Here is a tiny trained network, its code and every weight. The questions are about switching its units off for an input and a class, where a switched-off unit gives its printed mean instead of its output.

import numpy as np


def w(rows, s, z=0):
    codes = np.array(rows[::2]) - 128.0
    scale = np.full(codes.shape[1], s)
    scale[-1] = z or s
    return codes * scale


def f(y):
    return np.maximum(y, 0)


def log_softmax(a):
    a = a - a.max(-1, keepdims=True)
    return a - np.log(np.exp(a).sum(-1, keepdims=True))


def net(x, mask):
    res = np.array(x, float).reshape(1, 8) / 4 @ E
    y = f(res @ A[0][:, :-1].T + A[0][:, -1])
    res = res + np.where(mask, y, B[0][:, -1]) @ B[0][:, :-1]
    return log_softmax(res[-1] @ U[:, :-1].T + U[:, -1])


A, B = {}, {}
E = w([
[169,174,87,110,33],'x0',
[61,105,112,227,127],'x1',
[80,141,229,104,96],'x2',
[188,146,134,200,73],'x3',
[173,58,159,163,255],'x4',
[107,158,173,145,114],'x5',
[156,210,226,208,85],'x6',
[99,216,42,146,134],'x7',
],0.0097)
A[0] = w([
[177,106,163,8,127,247],'neuron 1',
[118,188,63,139,161,237],'neuron 2',
[182,143,148,190,186,209],'neuron 3',
[142,123,187,203,143,185],'neuron 4',
[86,130,77,151,161,194],'neuron 5',
[129,116,140,133,62,233],'neuron 6',
[131,108,164,165,191,154],'neuron 7',
[44,63,181,213,144,254],'neuron 8',
[193,206,118,132,123,226],'neuron 9',
[98,131,82,70,110,245],'neuron 10',
],0.014,0.0046)
B[0] = w([
[232,52,121,52,121,232],'neuron 1',
[103,95,81,167,108,201],'neuron 2',
[151,88,137,242,126,210],'neuron 3',
[138,191,154,133,144,220],'neuron 4',
[93,12,161,157,119,182],'neuron 5',
[111,230,131,77,66,197],'neuron 6',
[170,66,254,201,211,201],'neuron 7',
[65,169,244,115,176,249],'neuron 8',
[164,148,88,186,47,217],'neuron 9',
[76,62,31,64,167,199],'neuron 10',
],0.0099,0.016)
U = w([
[239,16,107,17,161,253],'0',
[26,44,12,174,115,127],'1',
[249,167,61,230,19,49],'2',
[16,136,236,61,146,140],'3',
[161,63,202,245,254,49],'4',
],0.0068,0.0019)

Each question gives the input, the list of numbers given to net, and the class t.
The units are the neurons (one row each of A and B). Each row of codes is followed by its name. A weight is (code - 128) times the scale printed after its matrix; where a second scale follows, it is the last column's (A, B and U).
mask holds one flag per neuron, in row order. A switched-off neuron (its flag False) gives its mean, the last column of its row in B, instead of its output. The means were averaged over made-up inputs and are rounded, as every weight is.
A unit's drop is (log p(t) with every unit on - log p(t) with that unit switched off) / (log p(t) with every unit on - log p(t) with every unit switched off).
The circuit of an input: a set's keep is (log p(t) with only the set's units on - log p(t) with every unit switched off) / (log p(t) with every unit on - log p(t) with every unit switched off). Starting from all 10 units, units are removed one at a time, each time the one whose removal leaves the highest keep (on an exact tie, the one counted first), for as long as the keep stays at least 0.8.
units of the circuit, in order: the units of the circuit, biggest drop first
most important unit: the unit with the biggest drop
k most important neurons: the k neurons with the biggest drops, biggest first
drop of u: that unit's drop, to one decimal
input [5,6,-2,6,2,2,5,-4], class 2: 3 most important neurons -> (neuron 6; neuron 9; neuron 5)
input [4,5,4,4,1,1,2,2], class 2: units of the circuit, in order -> (neuron 7)
input [-4,4,1,-3,-4,3,2,7], class 1: units of the circuit, in order -> (neuron 2; neuron 7)
input [7,-5,4,6,-7,4,-8,-1], class 0: 2 most important neurons -> (neuron 10; neuron 1)
input [-1,-3,-5,4,4,5,-1,5], class 2: 2 most important neurons -> (neuron 8; neuron 9)
input [-7,1,-6,-7,-4,7,-2,-2], class 3: 3 most important neurons -> (neuron 3; neuron 8; neuron 9)
input [2,7,-7,2,2,0,2,7], class 1: 3 most important neurons -> (neuron 5; neuron 2; neuron 7)
input [-7,-6,-6,-3,-3,3,4,-4], class 0: 2 most important neurons -> (neuron 1; neuron 8)
input [-7,-2,8,7,-3,0,-8,-6], class 0: 2 most important neurons -> (neuron 1; neuron 4)
input [6,8,5,-2,5,7,7,-5], class 3: 2 most important neurons -> (neuron 8; neuron 6)
input [4,8,-3,0,-3,0,0,-1], class 1: 2 most important neurons -> (neuron 7; neuron 4)
input [-8,-8,-4,2,-6,-6,-5,7], class 1: 3 most important neurons -> (neuron 2; neuron 10; neuron 7)
input [5,7,7,-2,5,3,5,4], class 3: 2 most important neurons -> (neuron 8; neuron 1)
input [7,3,-6,-8,5,8,-5,0], class 1: most important unit -> neuron 1
input [-7,-2,-5,1,-7,6,2,5], class 1: drop of neuron 1 -> 0.1
input [-6,4,6,3,-5,0,8,5], class 3: drop of neuron 8 -> 0.5
input [0,-6,5,2,-6,2,4,-1], class 2: drop of neuron 10 -> 0.0
